Rows, each with roughly how far along a hidden order it lies (0 to 12)
(in the rows, 128 means zero)
[131  93 140 131 121 109 131 135 149 120 132 129 144 124 131  91 128 114
 118 131 125 133 129 145 120 119 131 112 139 100 129 180 137 124 119 128
 126 155 103  91 122 131 132 132 138 125 104 132 133 130 113 153 123 124
 136 135 166 128 130 104 123 123] => 7
[123 161 122 131 135 163 120 131 132 160 129 124 155 141 150  92 114 155
  77 203  84 125 121 123 130 141 127 106 120  97 122   1 116  66 103 156
 134 130 158 149 111 110 185 147 118  75  33  73 128 104 176 123 135 124
 140 119  54 117 120 189 150  99] => 0
[130  54 142 127 113  98 132 118 139 108 131 132 122 121 126 102 137 101
 136  96 183 134 129 133 120 113 134 107 137 120 133 137 137 152 135 107
 121 134  75  91 123 139 118 122 140 170 125 178 132 151  71 146 128 124
 136 124 206 134 129  80 129 135] => 9
[134  73 139 127 116  86 136 111 126  92 138 137 127 112 119 112 138  93
 133  78 182 132 130 123 128 112 127 137 147 164 136 194 141 180 154  94
 120 127  85  90 135 151  80 116 142 172 148 179 131 144  67 146 123 125
 124 127 225 153 133  59 112 154] => 12
[122 128 120 130 128 162 120 130 132 162 117 120 147 137 151  90 119 146
  97 207  89 125 124 125 127 140 131  88 125  84 120   1 114  60 101 148
 135 126 148 150 106 105 205 144 115  80  25  83 130 120 161 119 141 121
 141 121  82 112 116 185 157 103] => 0
[131  85 147 128 116  97 131 105 130 106 147 136 140 118 126  83 133  84
 102  99 148 134 124 122 132 112 129 120 141 140 136 116 140 156 141 111
 119 129  87  76 126 146 110 121 147 167 128 162 130 135  83 151 124 125
 125 118 205 148 129  66 122 134] => 9
[123 161 124 131 132 165 121 135 136 157 129 122 137 140 152 104 119 149
  81 204  66 126 125 129 128 138 128 106 121  91 123  42 116  51 103 160
 135 138 144 149 115 111 188 140 117  78  34  81 128 108 172 123 133 124
 135 120  37 110 121 187 145  97] => 1
[123 179 127 131 140 172 118 127 130 145 143 128 162 146 147  92 114 140
  61 216  32 126 117 119 139 141 123 130 114 109 125   3 116  55  95 166
 130 134 155 138 122 115 168 144 122  58  53  46 125  87 186 124 127 129
 133 117  40 124 122 161 133  94] => 0
[124 141 124 132 125 149 123 130 121 146 124 126 151 129 147  74 121 138
  74 203  87 126 124 121 130 137 127  97 130  93 119  18 115  67 103 148
 134 133 143 135 102 117 188 141 118 100  36  72 130 116 145 129 138 120
 138 118 105 122 117 204 149 109] => 2
[131  31 139 127 111  79 134 110 136 112 120 132 117 112 126  91 139 100
 152  64 213 131 130 129 117 110 135  94 151 127 132 144 138 178 138  87
 121 123  84  84 121 147 132 121 140 196 118 194 134 176  60 146 137 119
 132 125 246 144 126  89 140 151] => 10
[128  80 137 132 114 120 132 137 154 124 120 126 140 122 132  96 131 124
 111 139 146 133 131 150 114 121 134  98 142 105 127 111 137 120 116 126
 128 154 105 102 116 127 145 129 137 129 100 140 135 143 106 152 129 123
 142 130 156 121 128 112 130 125] => 7

[155 105 114  87 122 147 145 249 126 162 134 194 168 151 110 145  76 118
 111 117 111 156 148 129 116 120 128 162 139 136 108 110 165  66 117 134
 121 142 161 127 107] => 10
[137 113 137 145 141 161 190 138 100 175 131 170 102 150 150 131 121 112
 147 167 171  84 158 169 112 138 117 143 106 144 122 106 124  87 131 131
 124 143 104 102  98] => 5
[116 122 128 135 124 120 103  97 125 101  92 119 158 145 107 106  27 153
 160 107 138 179 128 147 128 141 155  73 157 113 133 102 149 178 104 126
 129 151 148 115 155] => 9
[154 117 107 115 118 139 142 254 126 142 131 172 168 151  97 139  36 141
 116 112 127 167 144 123 121 135 142 136 144 136 114 110 151  73 111 138
 120 131 181 131 126] => 12
[118  84 125  65 121 139 141 156 114 124 115 148 169 167 120 116  19 118
 173 112 124 175 146 151 100 158 119 142 142 138 139  98 165 119 106 125
 112 146 163  93 131] => 11
[137 128 131 160 126 126 182 103  98 129 138 123 121 175 148 112  83 143
 160 164 185  56 133 157 121 195 128  84 121 133 170 119  81 139 128 151
 111 113 123  95 144] => 4
[157 157 138 199 147 148 156 113 108 157  95 178 101 154 138 128 121 163
 129 166 194  99 149 177 142 109 168  55 129 114 112  94 125 149 128 138
 146 164  96 137 121] => 6
[145 140 134 177 137 150 189 106 104 153 128 148 100 161 146 122  98 142
 149 170 191  61 147 163 121 163 131  89 113 137 139 107  97 117 135 138
 124 127 108 107 123] => 4
[155 122 124 116 127 154 198 200 112 169 160 167 124 155 148 144 137 106
 114 158 147  60 146 136 118 155 107 164 107 148 137 127 111  55 136 145
 116 115 120 118  98] => 3
[110 107 141 100 116 121 179  55 105 111 155  85 117 167 168 105 129 106
 178 146 148  56 111 146 104 214  87 130 115 144 196 144  76 156 129 142
 100  96 125  75 143] => 0
[153 137 112 162 117 128 137 197 114 122 117 156 172 168 100 122  15 172
 128 123 160 142 134 140 128 165 167  67 152 123 140 106 126 133 108 152
 121 131 172 126 150] => 11
[127 137 144 159 123 118 146  32 108 110 123 116 120 152 162 104 147 134
 156 143 164  80 107 156 128 167 132  73 134 118 177 137  89 197 123 148
 120 125  99  99 150] => 1
[107  77 137  43 115 129 130 109 119 118 119 142 169 156 141 109  56 103
 180 100 106 168 127 151 103 158 106 152 147 131 160 116 162 150 101 126
 112 145 145  79 134] => 7
[156  94 121  67 117 151 188 223 104 159 148 202 170 183 147 134  71  99
 130 125 134 135 143 144 104 166 111 162 130 144 142 118 140  78 113 150
 106 132 155  93 107] => 8
[131 126 135 164 146 157 192 124 104 167 129 139  89 151 144 129 120 130
 151 183 186  71 160 162 115 145 117 119 101 148 110 101 104  77 143 127
 128 126 108 115 105] => 4
[148 103 113 100 116 140 147 235 120 139 129 177 186 163 103 132  11 137
 137 113 127 168 146 136 111 151 136 134 145 137 122 103 158  91 105 139
 114 135 181 113 128] => 12
[131 137 119 181 126 125 146 136 110 110 118 109 144 165 100 116  34 173
 161 143 174 118 133 145 122 183 149  55 133 128 147 105 109 138 118 141
 133 112 158 115 159] => 9
[121  80 133  44 115 140 166 147 104 138 140 158 161 177 151 114  51  96
 178 125 129 128 136 158  96 182  97 154 134 145 161 115 141 117 109 136
 100 133 158  70 123] => 8
[160 105 127  81 128 155 169 208 112 174 135 217 140 152 152 142 111  98
 116 137 133 139 151 150 116 115 119 170 126 137 115 111 155  75 121 136
 125 152 124 115  94] => 7
